6,-10,10,2,5,-12,-4,8,6,-19,15,-3,-3,10,21,-8,12,-11,11,17,10,-4,-10,2,7,16,-26,-12,7,-7,0,10,-5,6,4,-2,-13,1,14,14,1,15,-11 | Q381
-5,-9,-11,6,-19,1,-2,-10,23,-1,-9,0,17,1,28,-2,3,5,-7,-20,6,-2,14,-24,-6,-14,7,-8,-4,25,-6,2,13,17,8,-12,2,6,-7,25,11,-3,1 | Q656
-22,4,4,0,-16,-9,-7,7,2,-2,-3,-6,25,-8,3,-1,2,7,-4,-55,-8,9,13,-9,6,-41,7,-2,9,25,2,-23,9,6,-20,-1,12,-18,-13,-6,4,2,10 | Q656
14,41,0,14,12,-4,-4,6,-20,-6,14,7,4,-21,-39,7,4,-11,-1,23,-16,8,11,19,1,17,25,17,-4,0,-1,-4,-2,-9,24,18,-13,-12,-10,6,-4,5,-13 | Q656
12,-34,4,1,-39,9,-1,-9,38,15,-3,0,11,18,60,-31,-8,-20,-18,-33,-19,2,13,-43,3,-11,-6,-14,17,33,5,21,7,26,-8,-35,-7,5,-12,-4,1,-1,8 | Q205
-6,37,10,3,15,-8,9,5,7,-12,-8,5,6,-13,-17,7,3,18,4,-14,-2,-3,10,-6,4,6,20,-4,-13,15,-4,-12,-18,-2,24,26,-11,-11,-12,44,-14,-13,13 | Q856
-13,-10,-7,3,12,-9,-1,-5,17,-10,-8,6,33,17,20,-26,5,-7,7,-18,-11,-8,26,-8,-3,7,9,-13,25,31,-5,4,6,10,11,25,12,8,-22,41,1,3,-10 | Q656
-11,-11,9,-23,-30,-20,-8,30,-2,-27,-13,-14,7,17,12,9,-9,-15,14,0,-17,6,-17,1,-11,13,-29,-33,14,-51,1,31,-39,-8,-13,36,-29,32,13,-11,3,-5,-19 | Q414
-2,21,1,19,-16,10,18,-8,0,4,18,-8,-3,-14,-64,23,-1,-2,2,10,16,-14,-7,22,-2,16,20,1,-5,-44,2,10,-13,6,37,-17,-35,-5,-7,-11,-5,-8,-7 | Q534
-11,-8,-8,26,39,-20,3,8,12,-10,34,20,-5,-7,59,-7,28,26,38,18,13,21,23,-20,4,8,4,-2,10,47,11,-20,7,-5,-11,0,-13,-32,-23,77,12,22,-2 | Q971
6,-7,-8,-2,-4,-13,-10,7,-14,-22,-9,-4,4,15,18,-8,14,4,14,-6,2,10,-11,-2,-6,12,8,-3,-1,16,-1,17,-1,1,-2,39,3,8,-7,40,7,-1,-12 | Q205
-13,-18,9,-9,-5,-12,-7,-2,16,-4,-6,-2,35,19,13,-11,-7,8,9,-36,5,-2,20,-16,3,0,-12,-17,9,16,5,-3,-18,20,-3,-17,8,20,-19,-9,-4,-15,1 | Q548
-15,-19,-5,42,-8,-29,-20,50,9,-27,18,-32,-14,-23,-30,23,0,-9,43,22,90,5,16,-14,4,17,-38,-19,-83,-57,-11,-18,-24,39,-2,-38,-25,20,-15,-15,-15,-1,-1 | Q105
-18,10,2,24,-70,-8,8,-30,32,20,37,29,23,-6,67,4,-16,-4,-8,-29,4,20,25,-76,8,0,-75,-6,13,-26,18,-32,17,2,14,-88,-14,-2,15,-10,-12,-24,1 | Q478
28,-13,2,9,-4,11,3,-5,15,6,17,-6,6,-2,-24,-9,9,-8,-9,17,10,-1,-6,41,12,17,-14,-12,5,-19,7,23,11,9,9,3,-11,-20,13,4,-2,19,-14 | Q205
1,27,13,10,16,-3,11,1,-11,-19,29,-4,0,-8,-44,18,5,11,1,25,13,-11,-12,40,8,19,7,-1,-8,-18,-4,5,-16,1,33,30,-27,-11,7,21,-3,10,-12 | Q867
-15,18,13,19,-13,-2,3,-11,-19,-35,8,-2,5,11,20,1,16,11,20,-7,16,-1,12,-28,15,-5,-1,-10,-13,34,-9,-9,7,18,14,12,-4,-9,24,23,10,10,5 | Q207
-31,18,4,29,4,-2,31,14,-7,-33,4,-17,-20,20,-2,-12,19,-7,51,51,8,-17,19,-4,-11,24,-2,-10,-16,15,-20,7,17,-7,15,39,-4,-16,7,21,9,23,4 | Q105
-17,4,15,20,-29,-7,-10,-21,37,-14,12,4,-20,31,-17,-19,10,-17,16,-27,50,-18,11,8,12,37,-55,-44,23,-29,4,6,10,50,21,-13,-10,54,13,17,-25,2,-10 | Q205
-16,5,8,14,2,-10,7,12,-16,-9,3,-1,-4,-2,-11,8,-5,4,19,-10,16,11,18,-14,9,1,7,1,-20,-1,0,-21,6,3,-14,6,11,-2,3,-5,-3,1,19 | Q534
-3,6,6,17,9,-13,9,9,-17,-16,-1,-8,-2,9,-2,1,8,-1,29,-6,13,7,20,-22,9,-1,3,7,-18,-2,3,-5,0,3,-18,11,3,-6,-2,-6,-3,9,9 | Q534
0,-3,5,-11,15,-14,-4,2,21,-4,-13,-2,20,-2,3,4,-21,5,-2,-35,-9,4,12,-11,0,-1,12,5,20,10,6,-7,0,-5,-10,33,17,-1,-17,15,-1,1,-5 | Q548
13,6,12,24,2,-21,13,7,16,-21,21,5,-12,-18,47,13,3,8,20,28,30,14,24,-38,24,16,-29,-12,-29,0,-2,2,-3,12,19,0,-44,-24,19,22,-6,25,-12 | Q971
-10,-10,-10,22,6,-13,23,-8,2,-18,-11,-4,15,22,-5,-3,11,16,13,-5,24,-13,30,-28,10,8,-5,-15,-18,-4,-2,-2,7,3,-14,-1,17,12,-22,-5,-17,-12,12 | Q540
-10,29,-6,14,-15,6,13,12,-13,-3,4,-12,-22,-16,-31,24,25,11,2,7,6,-7,-13,9,-9,-2,7,1,-21,-9,-2,13,-2,-3,20,-2,-29,-16,12,12,3,2,-6 | Q105
-2,13,6,9,-15,8,14,-5,-1,-7,10,-3,-5,-11,-19,16,0,7,-4,1,13,-10,-3,-1,1,6,0,0,-4,-3,-6,-4,-7,1,24,-10,-8,5,8,1,-5,-7,5 | Q548
-13,0,-14,9,0,3,8,-13,10,-9,-19,3,8,7,25,-10,6,3,19,-6,8,-1,6,-26,-11,6,3,-1,10,20,-5,0,4,-2,12,2,5,12,-20,33,-2,-7,3 | Q540
-21,-14,16,-1,1,0,-2,-10,-3,-5,35,1,12,9,12,15,16,12,0,-30,12,-5,4,-7,7,1,5,-21,16,19,7,15,-1,21,8,16,-9,-6,7,30,10,9,-20 | Q971
-2,7,-7,18,41,-5,21,-15,-4,-14,14,20,30,7,-3,-12,9,15,37,25,21,17,19,6,9,28,-3,-7,8,12,10,-14,15,1,11,24,6,-11,-2,40,8,14,-14 | Q534
-4,18,12,6,-29,9,14,5,-10,1,4,-32,10,-46,-43,46,5,6,-1,-8,33,-13,-43,44,-3,-7,-11,-8,-13,-45,-14,18,-34,12,29,1,-24,-4,16,35,-8,-5,-13 | Q381
7,-2,23,12,1,-18,23,12,19,-16,-20,1,-10,9,29,-6,15,-5,22,-4,12,5,11,-32,14,14,4,-12,1,6,-4,1,-2,7,-10,9,-2,-44,-1,-9,-14,2,-1 | Q534
-11,19,1,12,-1,8,-2,-4,-5,-11,3,-4,10,-14,-34,12,12,9,3,-3,13,-4,1,8,-6,4,12,1,-4,-2,-2,4,-3,2,28,4,-17,-3,-4,24,6,1,-4 | Q540
-9,16,9,5,-13,13,2,5,-9,-3,9,-7,10,-17,-27,16,12,10,-9,-1,12,-11,-11,26,0,-1,1,-7,0,-13,-7,3,-12,4,21,8,-8,-4,7,23,3,-5,-9 | Q867
0,29,-11,-6,17,-2,-8,3,-20,-10,8,11,24,-27,-16,27,-1,4,-15,-3,-6,-1,0,36,-8,-6,9,4,0,-10,-1,3,-10,1,27,9,16,6,-9,41,4,-12,-16 | Q656
14,11,-15,-3,-1,11,1,-8,-2,-5,19,-10,4,16,-29,-2,12,0,-31,12,18,-4,-3,22,4,17,-24,-8,-3,-5,8,20,28,23,21,-3,-1,-6,13,16,20,2,-12 | Q105
14,30,-9,6,14,-10,-2,6,-1,-15,-10,3,10,-6,-17,7,20,3,-8,33,17,2,6,13,-3,25,-10,-8,-8,-5,0,15,0,8,13,8,-5,18,8,22,6,5,-14 | Q656
-13,10,8,21,-3,-4,-1,-8,-5,-18,14,-10,0,-22,-34,20,0,0,10,-10,14,-6,-7,9,5,-9,14,-4,-6,-20,2,-6,-23,1,18,-1,-16,10,-4,3,-10,-3,-1 | Q414
-1,-10,13,0,2,-11,-8,17,19,-21,-7,-3,-13,13,12,-4,16,-2,3,2,14,-9,2,0,-2,11,-34,-19,3,-9,-1,12,-8,9,3,-3,-14,16,14,15,2,7,4 | Q540
-21,-2,-4,4,-21,-5,5,-13,9,0,-8,1,5,20,29,-24,12,3,2,-27,-15,-4,6,-32,-6,-1,5,3,6,37,-7,6,21,-6,6,6,-6,6,-7,30,4,-2,6 | Q478
2,21,10,5,5,-5,-8,-2,-6,-2,6,-5,9,-17,-44,11,5,9,-1,-9,-1,-8,-5,26,5,2,-3,6,-13,-19,3,2,-11,4,13,-1,-5,0,-3,-4,-8,-6,-5 | Q207
-7,-13,0,9,2,-10,10,6,9,-10,15,2,10,-5,17,-3,6,-1,9,12,14,0,4,7,3,5,-5,-21,5,17,-12,-7,3,13,6,0,2,-5,-2,26,-1,4,-1 | Q656
-3,16,1,9,-10,3,4,0,-17,-1,21,2,-16,-12,-26,17,-2,2,-1,-3,6,-1,-16,19,-5,2,6,2,-3,-14,3,-8,0,-4,9,9,-4,0,10,15,-7,-2,0 | Q205
-11,-10,29,0,2,10,-15,4,-2,21,30,3,45,-50,-85,23,-16,9,17,-13,41,7,24,26,18,10,28,-17,27,-34,4,-32,-12,6,1,29,19,-26,-12,-8,-12,-2,-38 | Q856
7,25,-7,19,6,15,16,-32,17,2,4,4,23,-15,-23,8,3,2,-22,2,-12,-12,-13,-1,3,9,10,17,9,-14,6,11,-1,-12,47,12,-16,4,1,17,-6,1,-7 | Q867
-12,20,12,18,-9,4,4,-2,-5,-5,16,-6,7,-13,-29,0,5,7,-7,-12,15,-6,5,2,5,-5,10,7,-12,-5,-4,-15,-1,6,24,-6,-21,-13,3,7,0,0,5 | Q867
12,20,3,12,-19,3,10,-4,11,-5,-6,-11,8,-6,-5,13,13,5,-3,13,-10,2,-5,-5,1,7,-11,14,-19,1,-7,13,-4,-5,20,6,-11,1,10,21,4,1,20 | Q548
7,-12,11,-18,8,-16,-14,18,-10,-2,35,9,-20,-6,21,17,-32,-26,-27,-8,-15,19,-19,12,4,3,-27,3,2,-28,16,-2,-5,-2,-19,-14,2,8,28,-13,-5,13,-4 | Q381
-6,12,4,18,-1,-16,7,1,-6,-12,4,-1,-22,8,2,-5,0,3,24,-17,4,7,14,-19,5,5,-6,7,-23,-10,6,-15,12,-3,-25,-4,4,-15,-2,-22,-16,2,7 | Q207
8,3,4,-3,31,-4,0,-3,-36,-11,-2,26,15,-8,32,19,0,-7,4,-8,-19,23,-5,3,4,-11,47,4,22,46,2,1,-1,-21,-32,63,45,3,-2,29,3,14,-31 | Q478
-7,-6,-7,9,-19,-6,11,11,15,-6,-1,-9,-15,-5,2,-3,-7,-14,1,16,14,1,-9,-7,-3,11,-20,-7,-11,-33,-7,3,4,4,3,-15,-24,12,11,7,-3,9,7 | Q381
1,4,5,5,-7,-16,-1,16,13,-23,2,4,-14,12,63,0,23,-15,4,24,-13,-10,6,-26,-6,7,0,-4,9,40,-17,19,1,2,10,23,-6,4,8,49,8,14,-1 | Q656
-29,1,-1,36,-28,2,3,1,-10,-3,13,-10,-45,12,16,-32,-33,-46,16,-13,-11,38,37,-68,-11,-1,-7,5,-31,5,9,-20,19,12,-39,-40,-26,46,14,-28,-1,24,36 | Q414
-7,21,0,17,7,-17,8,9,-7,-4,-4,5,-29,-6,5,-6,8,8,26,21,1,-10,11,-30,-6,20,9,24,-23,-2,-4,-16,10,-31,4,0,-10,-16,-1,-1,-18,3,-1 | Q381
-10,3,5,14,0,-10,3,2,-3,-9,5,-10,12,1,7,2,3,9,17,-14,15,3,6,-27,4,-4,4,1,-21,12,1,-11,12,5,-1,13,1,-6,3,5,-2,6,12 | Q205
4,16,1,1,-44,16,2,-9,7,9,15,-11,6,-16,-37,39,1,7,-7,-24,-18,12,-35,37,-8,4,16,18,8,-23,4,20,-18,-10,24,14,-22,-13,-2,18,6,-8,6 | Q548
70,98,-14,51,114,-34,-59,75,-6,-37,-9,-3,-23,7,-8,-45,59,-74,-7,54,-76,6,43,-57,-16,32,51,64,-32,27,34,26,-62,-45,-63,19,-42,35,-82,-3,-14,36,34 | Q856
-21,9,1,13,-8,12,3,-2,-15,-16,22,-5,16,-14,-35,11,2,1,6,-5,11,-4,-8,21,1,4,15,-1,-15,-19,-7,-4,-1,7,33,-2,-9,-21,2,20,3,0,-3 | Q381
1,-5,-21,19,5,-12,28,-8,24,-19,-32,-8,3,25,27,-13,15,9,35,6,3,-10,5,-30,-16,12,4,-8,5,-2,2,9,4,-23,-6,7,-5,-5,-36,5,-6,-11,-6 | Q540
-1,-8,-8,2,-12,4,5,-3,15,-7,-8,-2,1,23,17,-10,6,-6,9,7,5,-9,-1,-14,-8,10,-2,-13,10,2,0,14,8,10,5,6,3,13,-8,10,2,-2,-6 | Q205
9,-7,10,-1,-7,-5,-12,12,2,-11,2,-8,-1,17,4,-14,17,-8,3,2,8,-1,3,2,6,13,-35,-5,-4,-12,6,15,13,9,-1,9,1,5,22,-2,4,13,0 | Q205
2,-12,11,8,-12,1,9,-15,20,-13,1,-13,12,5,5,2,19,5,12,-11,20,-11,-16,2,4,2,-26,-17,20,-19,10,19,-16,3,19,3,-26,8,22,5,1,8,-9 | Q414
-1,3,38,43,-4,4,11,0,22,-9,49,11,18,-14,-37,-21,34,17,13,49,41,1,35,69,22,38,-18,-39,6,23,2,-4,25,11,40,11,-42,-85,56,48,24,49,-36 | Q105
-9,-16,1,-2,15,-7,-1,6,2,-3,4,-4,6,1,-9,6,3,13,0,-23,10,-3,10,-2,4,-6,1,-18,11,-5,8,-4,-12,13,-17,4,4,7,-24,4,0,-6,-7 | Q971
-7,-7,9,11,-7,-18,10,18,7,-13,4,-8,9,-2,33,-10,1,0,8,-6,-4,6,11,-9,8,-8,-12,-8,-16,-10,-6,3,-8,-1,-19,-4,-8,-19,-7,8,-7,3,13 | Q867
0,-2,-18,16,29,-6,13,-10,11,-14,-12,1,15,10,15,-6,9,3,11,21,3,3,13,-21,-1,21,18,-5,4,15,4,4,5,-6,7,32,1,0,-21,34,6,6,-12 | Q971
-14,28,-1,14,-9,4,5,5,-15,-6,14,-6,0,-3,-30,15,20,1,-4,7,-6,-1,-4,4,-3,-2,8,5,-14,3,-2,3,5,2,17,9,-11,-11,6,13,10,2,4 | Q105
-5,2,-2,4,-13,-10,-3,5,17,-12,7,-5,-1,-3,20,15,11,0,4,-6,22,-8,-2,1,1,4,-15,-17,16,9,-1,9,0,12,12,1,-8,8,6,25,2,8,-15 | Q656
41,6,-10,-7,-15,0,6,-1,20,-4,-24,-14,-8,18,6,-14,1,-32,-10,22,8,6,-3,21,-6,9,-25,-9,6,-37,5,44,6,15,-13,-9,-21,16,12,-34,8,23,-21 | Q656
11,-3,0,4,-13,-5,6,4,24,-7,-6,-9,-1,6,19,3,15,1,-7,-4,13,-11,4,3,3,-4,-32,-10,1,-5,1,18,1,13,5,-14,-9,7,14,4,2,9,4 | Q656
-10,13,-7,8,-7,1,-11,-6,-22,-6,20,-12,22,-24,-31,21,-1,10,-5,-22,4,5,-16,8,6,-10,11,14,-16,-15,4,-12,-6,-1,21,-14,-6,-16,-5,13,1,-10,2 | Q381
5,4,5,8,3,-8,-7,11,12,-23,-5,0,-20,7,17,-3,29,-7,3,37,8,5,-11,-10,2,15,-34,-11,2,-9,3,9,-6,2,3,0,-16,22,30,23,8,12,9 | Q414
-6,7,-5,12,-6,-16,7,-5,-4,-3,-6,-3,24,-7,10,15,6,14,16,-19,9,5,15,-5,5,-12,7,3,-7,8,0,-10,3,-6,-13,11,19,-10,-10,5,-7,-3,1 | Q656
-6,16,2,7,-15,-2,-2,-5,-9,-2,25,-2,-5,-2,-30,21,-1,-2,-14,-1,-3,-2,-9,7,2,6,2,-1,-1,-9,4,-2,5,4,24,3,-10,-3,10,-2,4,-7,-4 | Q105
-23,23,2,10,12,15,-31,-4,-8,-5,46,-3,-1,-8,-43,2,5,-3,-5,-1,-4,-2,10,-2,4,11,36,30,10,31,-1,-21,29,-1,43,3,-12,-26,-12,26,18,12,29 | Q540
3,16,2,-22,-12,6,-5,6,-8,1,3,-3,17,-13,-2,18,6,3,-16,-41,-20,6,-25,6,-8,-18,10,9,15,-2,-3,7,-3,-3,11,24,-4,-1,-1,32,11,-10,-2 | Q548
-5,13,-3,6,-8,12,-9,16,-4,-18,11,-21,1,-20,-36,12,13,-7,-10,0,21,2,-17,24,3,-1,-20,-11,-6,-15,-5,10,11,17,22,11,-7,-8,14,20,17,11,-4 | Q105
17,29,0,-4,18,-12,-45,15,-16,-15,-24,5,6,-2,-44,-1,-5,-26,-13,24,-25,4,-3,4,-4,-10,29,22,4,-16,7,-11,-9,-9,3,28,2,56,-7,-30,13,5,4 | Q205
-3,21,-7,12,-9,-3,5,9,12,-18,-12,14,-38,19,9,-9,15,7,10,18,33,-9,24,-22,-4,22,-33,-20,-19,0,-2,-2,16,20,17,-12,-15,18,16,16,0,-1,-16 | Q105
-7,12,7,1,-7,-3,-5,16,-22,-5,20,-13,8,-17,-29,13,4,-1,7,-4,0,1,-15,10,0,-1,6,7,-7,-16,-2,-2,-19,-1,8,-2,-22,-6,-6,0,-1,0,-5 | Q381
5,-16,2,-6,-6,-2,3,7,19,-15,-3,0,-22,16,16,2,17,-2,-5,-5,10,-9,-15,-5,-6,19,-28,-15,18,-17,7,27,-3,0,12,-2,-23,13,17,8,0,5,-11 | Q540
-15,22,-4,4,9,-9,-7,10,-17,-28,8,-5,-12,10,-25,2,15,-13,12,-5,-5,-5,-11,-1,-9,17,10,7,-8,-23,-8,14,-4,-3,25,23,-27,20,-12,18,-4,-2,11 | Q540
-4,-3,10,3,-28,12,3,13,-16,9,18,-13,-13,-16,-36,15,-16,2,3,-8,1,-3,-8,28,-7,2,-6,-2,-8,-22,4,1,-6,-7,0,-5,-2,3,7,-21,-6,-5,1 | Q205
-5,-14,6,6,2,-5,-1,1,3,-7,2,-5,35,5,-3,-13,14,7,8,-9,24,-3,14,2,1,1,4,-19,11,10,1,-1,2,8,2,-2,-9,-7,-10,11,11,1,-9 | Q540
-10,30,1,10,4,4,1,-2,-10,1,17,-5,9,-17,-29,18,16,5,-1,22,-3,5,-1,4,4,4,0,6,-1,-11,-2,-8,6,-1,19,16,-9,-9,1,23,11,4,8 | Q971
6,-14,2,4,-5,2,17,-3,23,4,-5,-11,16,-6,-6,11,1,11,-5,-24,11,-6,-5,13,5,-3,15,-10,17,6,1,6,-17,5,-5,6,-3,-15,-12,18,-7,1,2 | Q548
-12,4,11,13,-2,-9,6,15,-5,3,11,0,-15,-1,-5,3,-14,-2,23,-21,4,3,27,-13,6,-3,11,6,-14,-3,4,-24,14,-7,-19,1,6,-15,-8,-20,-10,3,13 | Q534
-9,-2,-11,21,7,-5,8,1,4,-16,-1,5,-1,4,2,0,-3,5,10,16,26,-8,16,-3,1,8,16,-15,-18,18,-5,-14,-1,12,6,-19,8,9,-20,22,1,-11,8 | Q534
-3,38,-12,3,12,-3,-12,-37,-38,-4,7,-1,39,-14,-6,-3,-17,-16,21,-9,-40,4,0,9,-1,-18,45,22,30,36,2,-13,18,-26,23,51,22,-13,-29,27,4,2,-55 | Q207
-8,-1,7,-1,7,-15,-9,8,2,-8,0,-11,-12,4,-31,8,-32,-22,-10,-3,-7,9,-1,-2,5,7,0,-2,-16,-13,3,-5,-5,3,-18,31,2,45,4,-21,-13,8,12 | Q414
-10,-1,6,8,13,-2,4,14,-9,-8,7,-3,-6,2,-5,-4,3,5,27,-6,3,3,5,-16,-3,0,9,9,-10,8,1,-13,12,-6,-9,30,7,-7,0,-1,-3,13,9 | Q205
-5,16,5,7,-19,30,20,-31,42,15,2,9,-3,-28,-42,9,8,12,-17,-13,-9,-13,-8,45,-7,9,5,-2,33,-36,7,26,-19,-4,41,-10,-18,-33,7,49,-11,-2,0 | Q856
-12,1,8,9,-7,-7,8,24,-15,-3,11,-15,-15,-6,-9,9,-7,3,7,-6,4,10,4,-14,1,5,3,6,-33,-19,0,-10,5,-9,-20,1,-3,-18,3,-26,-9,1,9 | Q867
-5,-4,4,0,45,5,-6,2,-4,-12,28,6,33,0,-15,12,9,8,4,-16,29,0,7,4,12,5,14,-16,15,22,17,-17,12,22,23,10,8,-21,0,28,16,8,-29 | Q534
-9,10,10,15,13,-18,8,10,-11,-18,3,3,5,-1,22,9,18,14,14,17,27,4,9,-23,11,1,-12,-9,-30,19,-10,-18,2,7,-3,-3,4,-5,17,20,-1,5,12 | Q478
